Here is a tiny trained network, its code and every weight. The questions are about switching its units off for an input and a target symbol, where a switched-off unit gives its printed mean instead of its output.

import numpy as np


def w(rows, s, z=0):
    codes = np.array(rows[::2]) - 128.0
    scale = np.full(codes.shape[1], s)
    scale[-1] = z or s
    return codes * scale


def norm(h):
    return h / np.sqrt((h * h).mean(-1, keepdims=True) + 1e-5)


def f(y):
    return y / 2 * (1 + np.tanh(0.7978845608 * (y + 0.044715 * y**3)))


def softmax(a):
    e = np.exp(a - a.max(-1, keepdims=True))
    return e / e.sum(-1, keepdims=True)


def log_softmax(a):
    a = a - a.max(-1, keepdims=True)
    return a - np.log(np.exp(a).sum(-1, keepdims=True))


def net(x, mask):
    ids = ['ΓΘΛΞΣαβεζημτ'.index(c) for c in x.split()]
    T = len(ids)
    res = E[ids] + P[:T]
    u = 0
    for l in range(3):
        r = norm(res)
        for j in range(3):
            rows = slice(2 * j, 2 * j + 2)
            q, k, v = (r @ M[l][rows].T for M in (Q, K, V))
            z = softmax(np.where(np.tri(T) > 0, q @ k.T / 2**0.5, -1e9)) @ v
            o = O[l][rows]
            res = res + np.where(mask[u + j], z, o[:, -1]) @ o[:, :-1]
        u += 3
        y = f(norm(res) @ A[l][:, :-1].T + A[l][:, -1])
        res = res + np.where(mask[u : u + 4], y, B[l][:, -1]) @ B[l][:, :-1]
        u += 4
    return log_softmax(norm(res)[-1] @ U[:, :-1].T + U[:, -1])


Q, K, V, O, A, B = {}, {}, {}, {}, {}, {}
E = w([
[156,89,155,85,140],'Γ',
[180,126,191,134,164],'Θ',
[47,112,4,134,73],'Λ',
[71,88,156,195,121],'Ξ',
[189,150,52,155,78],'Σ',
[70,76,33,100,144],'α',
[84,154,107,159,16],'β',
[199,238,14,172,145],'ε',
[87,135,83,124,152],'ζ',
[143,233,138,148,192],'η',
[172,75,161,146,123],'μ',
[131,186,173,75,222],'τ',
],0.0033)
P = w([
[116,97,141,112,128],'0',
[196,117,42,254,169],'1',
[108,164,135,114,139],'2',
[107,96,145,112,126],'3',
[182,129,93,243,100],'4',
[109,162,137,109,144],'5',
[108,96,148,112,128],'6',
[180,137,123,231,83],'7',
[107,162,138,112,143],'8',
[105,97,145,113,128],'9',
[180,152,155,210,58],'10',
[107,159,136,101,136],'11',
],0.0046)
Q[0] = w([
[175,124,192,92,186],'L0H1',
[154,57,168,165,59],'L0H1',
[180,191,84,159,88],'L0H2',
[42,101,192,223,164],'L0H2',
[95,69,155,100,107],'L0H3',
[178,8,74,63,176],'L0H3',
],0.017)
K[0] = w([
[187,111,201,65,193],'L0H1',
[126,30,201,176,61],'L0H1',
[207,182,30,207,136],'L0H2',
[21,40,255,202,122],'L0H2',
[102,49,180,85,116],'L0H3',
[68,30,65,5,228],'L0H3',
],0.013)
V[0] = w([
[107,189,117,94,221],'L0H1',
[47,154,1,148,123],'L0H1',
[39,142,178,20,121],'L0H2',
[116,191,162,169,119],'L0H2',
[195,201,96,168,85],'L0H3',
[103,71,140,177,133],'L0H3',
],0.0095)
O[0] = w([
[124,87,211,14,128,102],'L0H1',
[68,116,2,9,110,134],'L0H1',
[13,73,221,65,101,46],'L0H2',
[144,73,105,119,35,160],'L0H2',
[170,188,196,126,11,238],'L0H3',
[57,91,145,187,115,254],'L0H3',
],0.0049,0.0034)
A[0] = w([
[120,108,212,112,125,6],'L0N1',
[88,183,129,10,183,172],'L0N2',
[170,211,191,73,67,97],'L0N3',
[73,143,107,64,73,172],'L0N4',
],0.014,0.0011)
B[0] = w([
[162,254,172,36,171,214],'L0N1',
[67,22,54,110,58,201],'L0N2',
[8,89,95,255,230,255],'L0N3',
[42,226,127,107,126,223],'L0N4',
],0.008,0.0056)
Q[1] = w([
[24,110,140,157,3],'L1H1',
[150,140,57,130,99],'L1H1',
[192,93,81,112,224],'L1H2',
[41,149,137,157,146],'L1H2',
[237,129,52,163,113],'L1H3',
[74,228,98,87,81],'L1H3',
],0.015)
K[1] = w([
[10,227,55,168,176],'L1H1',
[150,107,67,170,151],'L1H1',
[70,151,137,8,83],'L1H2',
[111,150,172,188,79],'L1H2',
[226,148,42,75,131],'L1H3',
[49,249,133,125,95],'L1H3',
],0.014)
V[1] = w([
[165,168,151,253,82],'L1H1',
[142,203,67,52,174],'L1H1',
[145,93,153,126,178],'L1H2',
[175,54,107,143,195],'L1H2',
[122,66,75,9,162],'L1H3',
[128,111,131,174,79],'L1H3',
],0.006)
O[1] = w([
[167,165,30,50,84,136],'L1H1',
[54,40,109,253,116,195],'L1H1',
[141,107,177,88,186,92],'L1H2',
[120,60,126,119,226,118],'L1H2',
[187,171,96,218,152,3],'L1H3',
[104,143,89,84,128,129],'L1H3',
],0.0034,0.0022)
A[1] = w([
[177,115,119,9,108,107],'L1N1',
[181,128,179,227,80,130],'L1N2',
[250,196,62,123,128,1],'L1N3',
[194,155,177,115,100,59],'L1N4',
],0.016,0.0012)
B[1] = w([
[192,59,125,26,150,140],'L1N1',
[187,103,62,119,50,250],'L1N2',
[150,243,122,104,246,255],'L1N3',
[112,6,187,177,164,137],'L1N4',
],0.013,0.0072)
Q[2] = w([
[112,42,251,93,190],'L2H1',
[93,89,157,201,188],'L2H1',
[118,127,130,147,149],'L2H2',
[61,30,93,90,108],'L2H2',
[154,144,179,72,187],'L2H3',
[162,163,199,102,205],'L2H3',
],0.017)
K[2] = w([
[65,48,158,3,187],'L2H1',
[78,171,155,76,90],'L2H1',
[105,99,133,135,120],'L2H2',
[63,128,173,176,154],'L2H2',
[170,73,214,68,135],'L2H3',
[184,77,196,103,153],'L2H3',
],0.018)
V[2] = w([
[25,170,163,89,108],'L2H1',
[41,192,169,104,99],'L2H1',
[220,106,126,47,146],'L2H2',
[140,229,123,149,2],'L2H2',
[117,22,203,87,165],'L2H3',
[211,45,162,160,124],'L2H3',
],0.0048)
O[2] = w([
[174,114,97,44,229,103],'L2H1',
[122,118,135,59,206,112],'L2H1',
[113,44,169,87,167,31],'L2H2',
[45,194,252,132,147,67],'L2H2',
[237,207,89,132,86,136],'L2H3',
[93,115,149,81,18,5],'L2H3',
],0.0029,0.0026)
A[2] = w([
[206,211,40,123,67,121],'L2N1',
[57,107,146,23,86,223],'L2N2',
[63,201,90,148,68,1],'L2N3',
[98,213,99,11,30,149],'L2N4',
],0.012,0.00097)
B[2] = w([
[217,147,45,120,126,255],'L2N1',
[176,165,113,80,78,194],'L2N2',
[160,184,212,113,88,205],'L2N3',
[168,67,181,252,133,190],'L2N4',
],0.012,0.0078)
U = w([
[124,135,217,153,225,80],'Γ',
[195,43,216,199,140,109],'Θ',
[71,127,111,120,40,97],'Λ',
[57,34,73,220,222,148],'Ξ',
[186,234,61,124,224,157],'Σ',
[63,120,72,112,107,62],'α',
[145,182,238,185,50,138],'β',
[43,192,87,192,101,4],'ε',
[72,84,50,55,90,109],'ζ',
[44,180,156,49,170,100],'η',
[218,120,41,199,31,196],'μ',
[172,90,179,2,130,193],'τ',
],0.0072,0.0027)

Each question gives the input, a string of symbols that net reads in full, and the target symbol t.
The units are the heads (2 rows each of Q, K, V and O) and the neurons (one row each of A and B). Each row of codes is followed by its name. A weight is (code - 128) times the scale printed after its matrix; where a second scale follows, it is the last column's (O, A, B and U).
mask holds one flag per unit, layer by layer, with each layer's heads first. A switched-off unit (its flag False) gives its mean, the last column of its rows in O or B, instead of its output. The means were averaged over made-up inputs and are rounded, as every weight is.
A unit's drop is (log p(t) with every unit on - log p(t) with that unit switched off) / (log p(t) with every unit on - log p(t) with every unit switched off).
The circuit of an input: a set's keep is (log p(t) with only the set's units on - log p(t) with every unit switched off) / (log p(t) with every unit on - log p(t) with every unit switched off). Starting from the 12 units with the biggest drops (on a tie, the unit counted first), units are removed one at a time, each time the one whose removal leaves the highest keep (on an exact tie, the one counted first), for as long as the keep stays at least 0.8.
units of the circuit, in order: the units of the circuit, biggest drop first
top k neurons: the k neurons with the biggest drops, biggest first
which heads matter: for each layer, one digit per head in row order, 1 if its drop is at least 0.15 and else 0, layers parted by /
drop when u is switched off: that unit's drop, to one decimal
input τ μ Σ ε Ξ Ξ, target β: which heads matter => 000 / 000 / 000
input Ξ Ξ ζ τ Ξ τ, target β: which heads matter => 011 / 000 / 001
input ζ Ξ α β, target β: units of the circuit, in order => [L2N3, L1N3, L1N2]
input Ξ ζ Ξ Λ Γ Ξ Γ Ξ η, target Ξ: units of the circuit, in order => [L0N3, L0H1, L1N3]
input ζ ζ ζ Σ Θ Ξ τ μ Γ, target τ: units of the circuit, in order => [L0H3, L0N3, L0H1, L0H2]
input Γ β Θ τ Ξ μ, target Θ: which heads matter => 100 / 000 / 000
input Γ Ξ τ Θ Ξ Ξ Ξ τ Ξ β, target β: which heads matter => 100 / 000 / 000
input Ξ Θ ε α τ η Ξ Ξ Γ, target τ: which heads matter => 011 / 000 / 000
input Θ Ξ τ Σ α η Ξ Γ Θ ζ, target ζ: which heads matter => 101 / 000 / 000
input ζ Σ Σ τ Ξ Ξ Ξ ζ ζ Θ Ξ μ, target Θ: which heads matter => 110 / 000 / 000
input τ τ β Ξ Θ η ζ, target ζ: which heads matter => 001 / 000 / 000
input Ξ β τ η, target η: top 3 neurons => [L0N3, L0N1, L2N4]
input Ξ Ξ β Σ Σ τ τ τ, target μ: top 3 neurons => [L0N3, L1N2, L1N3]
input Ξ τ Ξ Ξ Ξ Γ Ξ Ξ Ξ, target β: which heads matter => 010 / 000 / 000
input β Ξ Θ, target Γ: top 2 neurons => [L0N1, L0N3]
input Σ Θ τ Λ Θ Λ Ξ Ξ η Ξ, target Ξ: top 2 neurons => [L0N4, L1N3]
input Σ Ξ Ξ Σ τ Σ Θ, target Θ: top 3 neurons => [L1N4, L1N3, L0N3]
input Ξ Ξ Ξ ε Θ Σ Σ η Ξ Ξ ζ τ, target η: top 2 neurons => [L0N3, L0N1]
input μ Γ Ξ Ξ Σ τ Θ Σ τ τ, target τ: top neuron => [L1N1]
input τ Ξ Σ Θ, target Θ: top 2 neurons => [L1N4, L1N3]
input ε Σ τ Ξ, target Ξ: top neuron => [L1N3]
input τ ε Ξ Θ α α, target ζ: drop when L0H3 is switched off => 0.2
input τ τ Ξ ζ τ τ Γ, target Γ: drop when L1N4 is switched off => 0.0
input Ξ Θ Θ, target Γ: drop when L0N3 is switched off => 0.2
input Γ Γ Ξ τ Γ η, target Ξ: drop when L1N3 is switched off => 0.1
